Below are the code and all the weights of a small trained network. Each question names an input and a class and asks about switching units off, where a switched-off unit gives its printed mean instead of its output.

import numpy as np


def w(rows, s, z=0):
    codes = np.array(rows[::2]) - 128.0
    scale = np.full(codes.shape[1], s)
    scale[-1] = z or s
    return codes * scale


def norm(h):
    return h / np.sqrt((h * h).mean(-1, keepdims=True) + 1e-5)


def f(y):
    return np.maximum(y, 0)


def log_softmax(a):
    a = a - a.max(-1, keepdims=True)
    return a - np.log(np.exp(a).sum(-1, keepdims=True))


def net(x, mask):
    res = np.array(x, float).reshape(1, 4) / 4 @ E
    u = 0
    for l in range(2):
        y = f(norm(res) @ A[l][:, :-1].T + A[l][:, -1])
        res = res + np.where(mask[u : u + 13], y, B[l][:, -1]) @ B[l][:, :-1]
        u += 13
    return log_softmax(norm(res)[-1] @ U[:, :-1].T + U[:, -1])


A, B = {}, {}
E = w([
[160,112,254,165,187],'x0',
[105,40,152,124,147],'x1',
[53,54,231,193,152],'x2',
[141,84,146,70,98],'x3',
],0.0052)
A[0] = w([
[16,2,221,83,116,173],'L0N1',
[172,23,115,47,159,136],'L0N2',
[56,209,127,217,87,25],'L0N3',
[45,211,128,220,119,33],'L0N4',
[99,116,49,153,93,63],'L0N5',
[112,88,136,252,205,169],'L0N6',
[188,176,97,170,219,223],'L0N7',
[28,124,147,148,137,162],'L0N8',
[183,139,140,166,172,131],'L0N9',
[167,166,114,63,87,183],'L0N10',
[86,195,124,170,147,121],'L0N11',
[70,244,73,121,100,249],'L0N12',
[148,91,115,136,151,30],'L0N13',
],0.008,0.0018)
B[0] = w([
[99,137,102,128,98,254],'L0N1',
[76,178,152,206,20,171],'L0N2',
[93,188,93,109,98,170],'L0N3',
[87,92,168,129,90,176],'L0N4',
[191,71,68,103,162,167],'L0N5',
[125,157,114,97,128,224],'L0N6',
[140,206,152,71,183,194],'L0N7',
[25,146,86,166,166,184],'L0N8',
[212,224,46,121,115,167],'L0N9',
[73,126,162,149,102,187],'L0N10',
[146,66,221,80,3,165],'L0N11',
[128,96,183,108,193,217],'L0N12',
[122,84,238,161,49,133],'L0N13',
],0.0064,0.0079)
A[1] = w([
[174,152,191,206,18,141],'L1N1',
[159,116,51,118,178,132],'L1N2',
[131,211,177,92,141,126],'L1N3',
[103,89,127,215,182,135],'L1N4',
[254,129,96,116,31,141],'L1N5',
[111,124,40,139,209,5],'L1N6',
[186,183,156,137,113,153],'L1N7',
[152,97,178,118,74,6],'L1N8',
[226,80,63,134,119,97],'L1N9',
[88,103,205,114,13,202],'L1N10',
[162,140,162,178,139,167],'L1N11',
[46,134,70,97,96,192],'L1N12',
[111,87,87,203,213,150],'L1N13',
],0.0094,0.002)
B[1] = w([
[136,125,75,156,193,189],'L1N1',
[153,117,115,78,193,154],'L1N2',
[146,98,108,54,57,227],'L1N3',
[200,163,75,99,71,159],'L1N4',
[107,125,193,197,137,173],'L1N5',
[119,89,26,85,152,145],'L1N6',
[35,118,183,24,18,184],'L1N7',
[160,143,126,104,134,141],'L1N8',
[131,142,151,158,153,140],'L1N9',
[92,118,105,254,154,254],'L1N10',
[89,130,42,65,187,150],'L1N11',
[105,158,177,190,132,237],'L1N12',
[138,131,146,61,83,146],'L1N13',
],0.0075,0.0078)
U = w([
[147,113,186,127,89,54],'0',
[52,132,153,251,106,195],'1',
[103,166,155,54,97,190],'2',
[165,86,179,148,156,3],'3',
[188,102,177,162,118,37],'4',
[175,90,66,121,207,134],'5',
],0.018,0.0068)

Each question gives the input, the list of numbers given to net, and the class t.
The units are the neurons (one row each of A and B). Each row of codes is followed by its name. A weight is (code - 128) times the scale printed after its matrix; where a second scale follows, it is the last column's (A, B and U).
mask holds one flag per neuron, layer by layer. A switched-off neuron (its flag False) gives its mean, the last column of its row in B, instead of its output. The means were averaged over made-up inputs and are rounded, as every weight is.
A unit's drop is (log p(t) with every unit on - log p(t) with that unit switched off) / (log p(t) with every unit on - log p(t) with every unit switched off).
The circuit of an input: a set's keep is (log p(t) with only the set's units on - log p(t) with every unit switched off) / (log p(t) with every unit on - log p(t) with every unit switched off). Starting from the 12 units with the biggest drops (on a tie, the unit counted first), units are removed one at a time, each time the one whose removal leaves the highest keep (on an exact tie, the one counted first), for as long as the keep stays at least 0.8.
units of the circuit, in order: the units of the circuit, biggest drop first
most important unit: the unit with the biggest drop
k most important neurons: the k neurons with the biggest drops, biggest first
k most important neurons of layer l: the k neurons of layer l with the biggest drops, biggest first
drop when u is switched off: that unit's drop, to one decimal
input [-8,2,4,-2], class 5: units of the circuit, in order : L0N5, L0N2, L1N2
input [-2,-8,-2,8], class 1: units of the circuit, in order : L0N10, L1N10
input [-7,-1,2,-1], class 5: 3 most important neurons : L0N5, L0N2, L1N7
input [0,-1,-8,6], class 1: units of the circuit, in order : L1N5, L0N6
input [-3,-3,-1,-6], class 2: 2 most important neurons : L0N7, L0N12
input [-2,2,-4,-8], class 2: 2 most important neurons of layer 0 : L0N11, L0N7
input [-6,-8,-1,-5], class 2: 2 most important neurons of layer 0 : L0N12, L0N2
input [2,-5,1,-1], class 2: most important neuron : L0N7
input [-5,3,-1,0], class 5: 2 most important neurons : L0N5, L0N11
input [8,2,2,1], class 2: 4 most important neurons of layer 0 : L0N11, L0N9, L0N4, L0N10
input [-3,0,-6,0], class 5: 2 most important neurons : L0N11, L0N5
input [-8,-4,0,1], class 5: 3 most important neurons : L0N5, L0N12, L0N2
input [-1,3,-8,-2], class 5: 2 most important neurons of layer 1 : L1N2, L1N6
input [-8,4,-5,5], class 1: most important unit : L0N2
input [0,0,-1,-5], class 2: drop when L0N7 is switched off : 0.5
input [4,-6,3,-6], class 2: drop when L0N7 is switched off : 0.2
input [4,0,0,-5], class 2: drop when L1N1 is switched off : 0.0
